Here is a tiny trained network, its code and every weight. The questions are about switching its units off for an input and a target symbol, where a switched-off unit gives its printed mean instead of its output.

import numpy as np


def w(rows, s, z=0):
    codes = np.array(rows[::2]) - 128.0
    scale = np.full(codes.shape[1], s)
    scale[-1] = z or s
    return codes * scale


def f(y):
    return y / 2 * (1 + np.tanh(0.7978845608 * (y + 0.044715 * y**3)))


def softmax(a):
    e = np.exp(a - a.max(-1, keepdims=True))
    return e / e.sum(-1, keepdims=True)


def log_softmax(a):
    a = a - a.max(-1, keepdims=True)
    return a - np.log(np.exp(a).sum(-1, keepdims=True))


def net(x, mask):
    ids = ['ΔΘΠΣΩαβγζηλμξτφψ'.index(c) for c in x.split()]
    T = len(ids)
    res = E[ids] + P[:T]
    r = res
    for j in range(3):
        rows = slice(4 * j, 4 * j + 4)
        q, k, v = (r @ M[0][rows].T for M in (Q, K, V))
        z = softmax(np.where(np.tri(T) > 0, q @ k.T / 4**0.5, -1e9)) @ v
        o = O[0][rows]
        res = res + np.where(mask[j], z, o[:, -1]) @ o[:, :-1]
    y = f(res @ A[0][:, :-1].T + A[0][:, -1])
    res = res + np.where(mask[3:7], y, B[0][:, -1]) @ B[0][:, :-1]
    return log_softmax(res[-1] @ U[:, :-1].T + U[:, -1])


Q, K, V, O, A, B = {}, {}, {}, {}, {}, {}
E = w([
[184,91,188,190,189,81,108],'Δ',
[251,92,231,145,89,174,153],'Θ',
[133,40,75,218,87,81,226],'Π',
[136,52,122,86,94,83,35],'Σ',
[215,35,115,196,35,93,148],'Ω',
[172,125,113,185,48,51,52],'α',
[123,37,25,102,42,48,129],'β',
[165,71,153,191,157,155,250],'γ',
[170,4,157,99,135,140,124],'ζ',
[165,39,89,72,63,160,209],'η',
[140,158,70,142,46,130,200],'λ',
[173,131,170,80,183,203,232],'μ',
[168,156,195,66,181,155,42],'ξ',
[123,182,115,169,169,79,156],'τ',
[107,98,72,75,176,109,150],'φ',
[198,187,174,237,125,128,192],'ψ',
],0.013)
P = w([
[49,93,170,155,191,66,186],'0',
[130,124,145,122,128,57,181],'1',
[154,139,143,118,117,87,175],'2',
[182,159,146,104,95,119,161],'3',
[210,177,150,85,68,143,150],'4',
[233,195,161,56,36,163,141],'5',
[247,205,165,39,12,175,137],'6',
],0.014)
Q[0] = w([
[180,105,160,101,145,54,149],'head 0',
[121,87,123,138,123,170,144],'head 0',
[166,161,126,89,113,46,179],'head 0',
[81,130,96,125,123,194,90],'head 0',
[90,120,130,174,119,139,95],'head 1',
[79,120,101,115,150,166,87],'head 1',
[154,111,165,99,113,109,147],'head 1',
[107,152,98,169,124,141,92],'head 1',
[101,173,19,88,100,140,163],'head 2',
[143,149,124,197,93,131,94],'head 2',
[114,251,151,129,170,131,156],'head 2',
[150,161,96,84,154,55,70],'head 2',
],0.02)
K[0] = w([
[71,85,144,142,132,125,120],'head 0',
[143,117,113,125,98,123,122],'head 0',
[67,129,161,154,143,148,115],'head 0',
[170,135,109,125,118,125,129],'head 0',
[162,163,112,92,112,141,119],'head 1',
[189,155,114,127,110,102,118],'head 1',
[93,114,127,143,136,147,130],'head 1',
[179,143,110,99,120,154,164],'head 1',
[78,165,17,107,112,154,174],'head 2',
[160,138,145,225,88,91,99],'head 2',
[132,212,148,129,163,109,162],'head 2',
[90,172,94,104,153,109,4],'head 2',
],0.022)
V[0] = w([
[153,169,104,143,92,150,249],'head 0',
[100,79,18,135,123,71,147],'head 0',
[227,34,174,37,119,182,156],'head 0',
[127,53,72,78,52,92,143],'head 0',
[167,162,114,155,61,81,83],'head 1',
[27,159,66,75,220,189,108],'head 1',
[114,130,98,25,98,181,127],'head 1',
[91,198,130,99,63,163,166],'head 1',
[155,102,92,170,52,119,109],'head 2',
[118,118,128,200,151,92,163],'head 2',
[157,175,178,152,103,173,121],'head 2',
[146,118,143,152,163,92,85],'head 2',
],0.012)
O[0] = w([
[141,185,214,67,85,76,195,171],'head 0',
[101,248,85,147,123,36,93,175],'head 0',
[143,74,91,175,60,137,217,132],'head 0',
[102,249,86,136,118,139,186,122],'head 0',
[74,145,191,155,181,169,144,14],'head 1',
[130,138,50,59,172,94,86,89],'head 1',
[85,125,87,73,100,172,150,7],'head 1',
[90,137,166,42,111,135,142,49],'head 1',
[104,139,148,109,186,147,145,154],'head 2',
[151,121,129,66,119,151,84,128],'head 2',
[86,78,93,104,143,106,128,150],'head 2',
[112,141,85,109,92,159,210,107],'head 2',
],0.011,0.013)
A[0] = w([
[169,159,142,147,21,152,35,96],'neuron 0',
[55,117,144,93,224,156,13,79],'neuron 1',
[58,84,2,181,236,146,64,254],'neuron 2',
[118,69,66,128,68,148,191,210],'neuron 3',
],0.0081,0.0034)
B[0] = w([
[170,124,113,110,183,194,191,236],'neuron 0',
[126,107,92,117,132,90,244,153],'neuron 1',
[115,148,194,136,56,133,111,206],'neuron 2',
[111,68,151,64,161,58,141,245],'neuron 3',
],0.011,0.012)
U = w([
[188,116,125,150,148,143,92,62],'Δ',
[113,104,172,119,124,133,188,131],'Θ',
[134,122,179,161,87,2,112,218],'Π',
[127,138,160,153,42,124,106,66],'Σ',
[156,146,161,158,93,151,185,16],'Ω',
[71,109,167,177,189,82,131,137],'α',
[102,147,102,143,136,96,149,94],'β',
[235,150,132,84,109,182,156,212],'γ',
[136,84,50,181,131,91,155,87],'ζ',
[119,141,130,93,58,127,197,78],'η',
[100,157,208,61,98,117,134,148],'λ',
[187,123,125,43,123,160,152,149],'μ',
[108,92,161,103,94,116,80,193],'ξ',
[143,116,127,98,213,86,132,57],'τ',
[170,139,102,80,96,110,61,89],'φ',
[167,128,214,94,137,133,114,2],'ψ',
],0.0076,0.0072)

Each question gives the input, a string of symbols that net reads in full, and the target symbol t.
The units are the heads (4 rows each of Q, K, V and O) and the neurons (one row each of A and B). Each row of codes is followed by its name. A weight is (code - 128) times the scale printed after its matrix; where a second scale follows, it is the last column's (O, A, B and U).
mask holds one flag per unit, heads first, then neurons. A switched-off unit (its flag False) gives its mean, the last column of its rows in O or B, instead of its output. The means were averaged over made-up inputs and are rounded, as every weight is.
A unit's drop is (log p(t) with every unit on - log p(t) with that unit switched off) / (log p(t) with every unit on - log p(t) with every unit switched off).
The circuit of an input: a set's keep is (log p(t) with only the set's units on - log p(t) with every unit switched off) / (log p(t) with every unit on - log p(t) with every unit switched off). Starting from all 7 units, units are removed one at a time, each time the one whose removal leaves the highest keep (on an exact tie, the one counted first), for as long as the keep stays at least 0.8.
units of the circuit, in order: the units of the circuit, biggest drop first
k most important neurons: the k neurons with the biggest drops, biggest first
heads that matter: for each layer, one digit per head in row order, 1 if its drop is at least 0.15 and else 0, layers parted by /
input Θ λ Ω ζ Σ μ α, target Θ: heads that matter : 111
input λ μ Ω Θ, target λ: units of the circuit, in order : [head 1; head 0]
input γ φ τ α ζ τ, target γ: units of the circuit, in order : [neuron 0; neuron 3]
input τ τ ζ τ α, target τ: 2 most important neurons : [neuron 1; neuron 0]
input λ φ Π η Θ η β, target λ: heads that matter : 111
input α Δ φ Π η, target α: units of the circuit, in order : [head 1; head 0]
input η λ Π α Π Θ Ω, target η: units of the circuit, in order : [head 0; head 1]
input φ ψ ψ Θ ξ φ Σ, target φ: units of the circuit, in order : [head 1]
input ζ λ β, target ζ: heads that matter : 101
input Ω λ Σ Π λ ξ φ, target Ω: units of the circuit, in order : [head 1; neuron 3]
input τ Δ ζ ψ ζ, target τ: heads that matter : 110
input ξ β α ξ Θ, target ξ: units of the circuit, in order : [head 0; head 2; neuron 2]
input Σ Δ μ ξ Ω, target Σ: units of the circuit, in order : [head 0; neuron 2; neuron 3; head 1]
input Θ Ω η τ, target Θ: heads that matter : 110
input γ ζ ζ β γ ξ μ, target Π: heads that matter : 101
input γ φ ζ ψ β β, target γ: units of the circuit, in order : [neuron 0]
input η Θ ψ α φ ζ, target η: heads that matter : 110
input τ α Θ, target τ: units of the circuit, in order : [head 0; neuron 2; head 1]
input φ λ λ γ β η, target φ: units of the circuit, in order : [head 1; head 0]
input ζ β Δ φ β ζ Π, target ζ: units of the circuit, in order : [head 0]
input ξ Ω ψ φ γ γ ζ, target ξ: heads that matter : 101
input λ β α φ, target λ: units of the circuit, in order : [head 1; head 0]
input α ζ η ψ ζ β, target α: heads that matter : 111
input Ω Π λ ψ α Ω τ, target Ω: 2 most important neurons : [neuron 3; neuron 0]
input γ ξ Σ, target γ: units of the circuit, in order : [neuron 0; neuron 3; head 1]
input ψ ζ ζ β, target ψ: units of the circuit, in order : [head 0; head 2]
input φ β β Ω ξ, target φ: most important neuron : [neuron 3]
input Δ Σ Δ, target γ: heads that matter : 001
input Θ Ω λ γ, target Θ: heads that matter : 110
